Here is a tiny trained network, its code and every weight. The questions are about switching its units off for an input and a class, where a switched-off unit gives its printed mean instead of its output.

import numpy as np


def w(rows, s, z=0):
    codes = np.array(rows[::2]) - 128.0
    scale = np.full(codes.shape[1], s)
    scale[-1] = z or s
    return codes * scale


def f(y):
    return y / 2 * (1 + np.tanh(0.7978845608 * (y + 0.044715 * y**3)))


def log_softmax(a):
    a = a - a.max(-1, keepdims=True)
    return a - np.log(np.exp(a).sum(-1, keepdims=True))


def net(x, mask):
    res = np.array(x, float).reshape(1, 6) / 4 @ E
    y = f(res @ A[0][:, :-1].T + A[0][:, -1])
    res = res + np.where(mask, y, B[0][:, -1]) @ B[0][:, :-1]
    return log_softmax(res[-1] @ U[:, :-1].T + U[:, -1])


A, B = {}, {}
E = w([
[172,78,131,120,105],'x0',
[81,155,138,137,194],'x1',
[164,204,254,73,185],'x2',
[194,213,89,72,86],'x3',
[82,98,218,153,99],'x4',
[48,145,76,64,183],'x5',
],0.0091)
A[0] = w([
[133,181,126,145,127,177],'neuron 1',
[191,213,102,79,125,200],'neuron 2',
[61,121,191,175,156,180],'neuron 3',
[122,107,211,199,123,240],'neuron 4',
[133,191,99,85,101,109],'neuron 5',
[209,108,140,234,58,201],'neuron 6',
[72,104,94,188,162,184],'neuron 7',
[110,176,69,100,146,194],'neuron 8',
[73,125,104,153,247,178],'neuron 9',
[43,57,165,127,138,233],'neuron 10',
[123,54,89,131,193,210],'neuron 11',
[52,48,240,153,134,206],'neuron 12',
[43,125,18,147,180,193],'neuron 13',
[203,146,80,171,89,223],'neuron 14',
[102,119,144,87,161,147],'neuron 15',
[102,243,104,39,68,253],'neuron 16',
[149,112,66,83,120,252],'neuron 17',
],0.011,0.0038)
B[0] = w([
[161,193,103,195,85,155],'neuron 1',
[229,219,133,56,82,222],'neuron 2',
[138,81,190,169,135,211],'neuron 3',
[206,61,161,195,78,229],'neuron 4',
[122,167,141,130,98,172],'neuron 5',
[191,88,52,188,103,254],'neuron 6',
[88,73,151,109,168,197],'neuron 7',
[94,144,171,18,140,193],'neuron 8',
[123,120,156,97,167,217],'neuron 9',
[58,18,188,153,136,221],'neuron 10',
[71,3,72,91,213,191],'neuron 11',
[197,39,235,198,136,255],'neuron 12',
[90,109,129,78,135,245],'neuron 13',
[170,130,10,124,95,218],'neuron 14',
[122,141,172,166,172,159],'neuron 15',
[150,231,178,64,89,242],'neuron 16',
[136,195,79,92,182,202],'neuron 17',
],0.0073,0.0099)
U = w([
[148,255,117,94,40,206],'0',
[23,119,82,60,164,8],'1',
[117,119,182,240,88,164],'2',
[151,137,18,202,68,122],'3',
],0.01,0.0014)

Each question gives the input, the list of numbers given to net, and the class t.
The units are the neurons (one row each of A and B). Each row of codes is followed by its name. A weight is (code - 128) times the scale printed after its matrix; where a second scale follows, it is the last column's (A, B and U).
mask holds one flag per neuron, in row order. A switched-off neuron (its flag False) gives its mean, the last column of its row in B, instead of its output. The means were averaged over made-up inputs and are rounded, as every weight is.
A unit's drop is (log p(t) with every unit on - log p(t) with that unit switched off) / (log p(t) with every unit on - log p(t) with every unit switched off).
The circuit of an input: a set's keep is (log p(t) with only the set's units on - log p(t) with every unit switched off) / (log p(t) with every unit on - log p(t) with every unit switched off). Starting from the 12 units with the biggest drops (on a tie, the unit counted first), units are removed one at a time, each time the one whose removal leaves the highest keep (on an exact tie, the one counted first), for as long as the keep stays at least 0.8.
circuit, biggest first: the units of the circuit, biggest drop first
k most important neurons: the k neurons with the biggest drops, biggest first
drop when u is switched off: that unit's drop, to one decimal
input [1,5,-6,5,-7,2], class 0: most important neuron : neuron 2
input [7,-7,8,-5,-4,-8], class 3: circuit, biggest first : neuron 6; neuron 14
input [0,-6,4,-1,-6,-7], class 3: circuit, biggest first : neuron 6; neuron 14
input [0,0,-6,1,5,1], class 1: circuit, biggest first : neuron 4; neuron 13; neuron 7
input [0,-4,0,-1,-5,2], class 0: 2 most important neurons : neuron 10; neuron 7
input [0,-8,-6,-1,5,-4], class 3: 2 most important neurons : neuron 6; neuron 14
input [-7,2,5,-1,-5,6], class 0: 2 most important neurons : neuron 16; neuron 2
input [4,6,0,4,-8,7], class 0: 2 most important neurons : neuron 2; neuron 16
input [4,0,-4,-2,1,1], class 1: 2 most important neurons : neuron 11; neuron 4
input [-4,-1,-6,3,-7,2], class 0: drop when neuron 10 is switched off : 0.2
input [8,8,-5,-2,0,-7], class 3: drop when neuron 12 is switched off : -0.2
input [-7,-5,-2,-7,-7,2], class 1: drop when neuron 15 is switched off : 0.0
input [7,-6,-1,8,7,-4], class 3: drop when neuron 6 is switched off : 0.8
input [4,-7,-7,4,-8,8], class 0: circuit, biggest first : neuron 16
